Here is a tiny trained network, its code and every weight. The questions are about switching its units off for an input and a class, where a switched-off unit gives its printed mean instead of its output.

import numpy as np


def w(rows, s, z=0):
    codes = np.array(rows[::2]) - 128.0
    scale = np.full(codes.shape[1], s)
    scale[-1] = z or s
    return codes * scale


def norm(h):
    return h / np.sqrt((h * h).mean(-1, keepdims=True) + 1e-5)


def f(y):
    return y / 2 * (1 + np.tanh(0.7978845608 * (y + 0.044715 * y**3)))


def log_softmax(a):
    a = a - a.max(-1, keepdims=True)
    return a - np.log(np.exp(a).sum(-1, keepdims=True))


def net(x, mask):
    res = np.array(x, float).reshape(1, 6) / 4 @ E
    u = 0
    for l in range(3):
        y = f(norm(res) @ A[l][:, :-1].T + A[l][:, -1])
        res = res + np.where(mask[u : u + 7], y, B[l][:, -1]) @ B[l][:, :-1]
        u += 7
    return log_softmax(norm(res)[-1] @ U[:, :-1].T + U[:, -1])


A, B = {}, {}
E = w([
[128,127,128,131,128,128,129,128],'x0',
[136,148,135,87,95,79,199,94],'x1',
[129,129,127,131,128,128,128,129],'x2',
[126,192,147,105,206,147,193,142],'x3',
[9,131,135,154,142,124,128,107],'x4',
[129,126,127,129,128,128,129,128],'x5',
],0.016)
A[0] = w([
[140,143,145,137,206,196,53,148,85],'L0N0',
[100,128,111,119,51,141,89,100,84],'L0N1',
[195,148,137,101,72,138,116,112,4],'L0N2',
[130,101,140,132,27,108,116,106,69],'L0N3',
[253,145,113,117,154,149,125,143,110],'L0N4',
[235,128,124,123,79,134,89,132,163],'L0N5',
[130,120,132,141,115,166,15,150,183],'L0N6',
],0.02,0.0042)
B[0] = w([
[80,105,75,35,157,70,76,189,209],'L0N0',
[102,84,181,126,100,87,101,112,184],'L0N1',
[134,44,61,163,145,121,175,77,190],'L0N2',
[99,100,87,64,140,76,101,176,204],'L0N3',
[129,50,252,107,90,88,86,156,240],'L0N4',
[130,255,16,95,157,177,113,137,252],'L0N5',
[167,145,205,217,107,209,167,77,222],'L0N6',
],0.021,0.017)
A[1] = w([
[255,78,187,143,83,139,203,85,28],'L1N0',
[218,98,173,93,128,105,162,144,27],'L1N1',
[168,96,199,239,95,177,136,92,72],'L1N2',
[190,170,124,127,111,247,116,74,23],'L1N3',
[186,205,89,175,137,183,114,124,27],'L1N4',
[172,173,90,175,110,85,134,190,5],'L1N5',
[176,186,106,172,155,179,123,146,33],'L1N6',
],0.019,0.0035)
B[1] = w([
[168,178,111,249,144,98,193,194,196],'L1N0',
[126,128,135,195,168,104,179,178,204],'L1N1',
[106,68,140,206,196,155,95,52,254],'L1N2',
[142,187,154,140,12,160,122,149,244],'L1N3',
[146,180,132,91,69,179,140,199,207],'L1N4',
[144,135,96,140,127,69,90,106,126],'L1N5',
[140,185,116,91,51,153,112,157,183],'L1N6',
],0.019,0.0074)
A[2] = w([
[96,135,29,132,152,169,120,140,42],'L2N0',
[169,130,2,106,152,145,127,51,3],'L2N1',
[128,109,87,121,82,75,123,107,94],'L2N2',
[157,181,83,93,132,143,177,89,80],'L2N3',
[142,196,142,99,126,180,221,61,41],'L2N4',
[106,166,75,105,173,162,133,115,62],'L2N5',
[138,93,114,93,100,106,134,93,18],'L2N6',
],0.026,0.0031)
B[2] = w([
[136,178,62,168,149,129,114,137,254],'L2N0',
[192,5,73,89,148,198,184,119,253],'L2N1',
[138,135,120,152,70,98,151,92,227],'L2N2',
[115,110,145,142,169,143,154,89,210],'L2N3',
[151,151,190,55,135,146,149,104,222],'L2N4',
[99,157,105,143,145,128,128,113,233],'L2N5',
[122,158,140,132,98,103,139,119,184],'L2N6',
],0.029,0.0086)
U = w([
[167,177,131,111,25,232,88,140,221],'0',
[133,58,178,32,151,98,60,220,2],'1',
[171,72,4,106,110,145,189,94,220],'2',
[170,127,159,216,162,85,208,188,206],'3',
[93,75,179,250,128,175,84,54,62],'4',
[54,193,35,144,201,132,90,151,78],'5',
[78,99,143,117,24,26,140,75,111],'6',
[99,181,197,65,181,143,204,50,70],'7',
],0.014,0.0011)

Each question gives the input, the list of numbers given to net, and the class t.
The units are the neurons (one row each of A and B). Each row of codes is followed by its name. A weight is (code - 128) times the scale printed after its matrix; where a second scale follows, it is the last column's (A, B and U).
mask holds one flag per neuron, layer by layer. A switched-off neuron (its flag False) gives its mean, the last column of its row in B, instead of its output. The means were averaged over made-up inputs and are rounded, as every weight is.
A unit's drop is (log p(t) with every unit on - log p(t) with that unit switched off) / (log p(t) with every unit on - log p(t) with every unit switched off).
The circuit of an input: a set's keep is (log p(t) with only the set's units on - log p(t) with every unit switched off) / (log p(t) with every unit on - log p(t) with every unit switched off). Starting from the 12 units with the biggest drops (on a tie, the unit counted first), units are removed one at a time, each time the one whose removal leaves the highest keep (on an exact tie, the one counted first), for as long as the keep stays at least 0.8.
units of the circuit, in order: the units of the circuit, biggest drop first
k most important neurons: the k neurons with the biggest drops, biggest first
top k neurons in layer l: the k neurons of layer l with the biggest drops, biggest first
input [8,7,7,0,5,-3], class 6: 2 most important neurons => [L0N5 L0N6]
input [-3,0,4,-2,-8,7], class 0: units of the circuit, in order => [L0N5 L0N4]
input [7,-1,-3,-3,2,4], class 4: 2 most important neurons => [L0N6 L1N2]
input [3,3,4,3,6,-8], class 7: top 3 neurons in layer 0 => [L0N0 L0N3 L0N4]
input [-6,1,-6,5,4,-6], class 7: 4 most important neurons => [L0N0 L0N3 L0N4 L0N6]
input [8,-1,5,-6,6,-2], class 4: 2 most important neurons => [L0N6 L0N0]
input [4,-8,8,5,-1,0], class 1: units of the circuit, in order => [L0N0]
input [5,0,-5,0,-8,7], class 0: 3 most important neurons => [L0N5 L0N0 L0N3]
input [3,-4,0,-1,-1,-3], class 0: top 2 neurons in layer 0 => [L0N6 L0N0]
input [7,-1,-3,-1,-1,8], class 0: 2 most important neurons => [L0N5 L0N6]
input [-5,2,5,5,3,-3], class 7: 4 most important neurons => [L0N0 L0N4 L0N6 L0N5]
input [8,-1,-3,0,7,1], class 4: 2 most important neurons => [L0N5 L0N0]
input [-5,-3,-6,0,-8,-6], class 0: 2 most important neurons => [L0N5 L0N3]
input [-8,-1,5,-6,-5,5], class 0: 3 most important neurons => [L0N5 L0N6 L0N0]
input [3,-6,2,-2,8,1], class 4: 2 most important neurons => [L0N5 L0N6]
input [-8,8,-5,8,-1,3], class 3: units of the circuit, in order => [L0N5 L1N0]
input [-1,-2,1,-2,7,-8], class 4: units of the circuit, in order => [L0N5]
input [-2,4,4,3,2,3], class 7: 3 most important neurons => [L0N4 L0N0 L0N6]
input [3,-1,-4,2,4,-2], class 5: 3 most important neurons => [L0N4 L0N6 L0N2]
input [3,-4,-7,-1,7,5], class 4: units of the circuit, in order => [L0N5]
input [-4,7,1,0,1,4], class 6: 3 most important neurons => [L0N5 L0N6 L0N2]
input [5,6,0,1,-5,-4], class 3: 2 most important neurons => [L0N4 L0N0]
input [5,-6,6,6,0,3], class 1: top 2 neurons in layer 0 => [L0N5 L0N0]
input [3,6,-3,5,0,1], class 3: top 2 neurons in layer 0 => [L0N5 L0N0]
input [7,-8,7,0,7,1], class 4: top 3 neurons in layer 0 => [L0N5 L0N6 L0N3]
input [3,-5,6,-2,1,2], class 4: top 2 neurons in layer 0 => [L0N6 L0N5]
input [5,-6,3,6,-7,-6], class 1: units of the circuit, in order => [L0N4]
input [5,1,4,6,-4,-1], class 3: top 2 neurons in layer 0 => [L0N0 L0N3]
input [0,4,-3,0,6,-5], class 6: top 3 neurons in layer 0 => [L0N5 L0N6 L0N4]
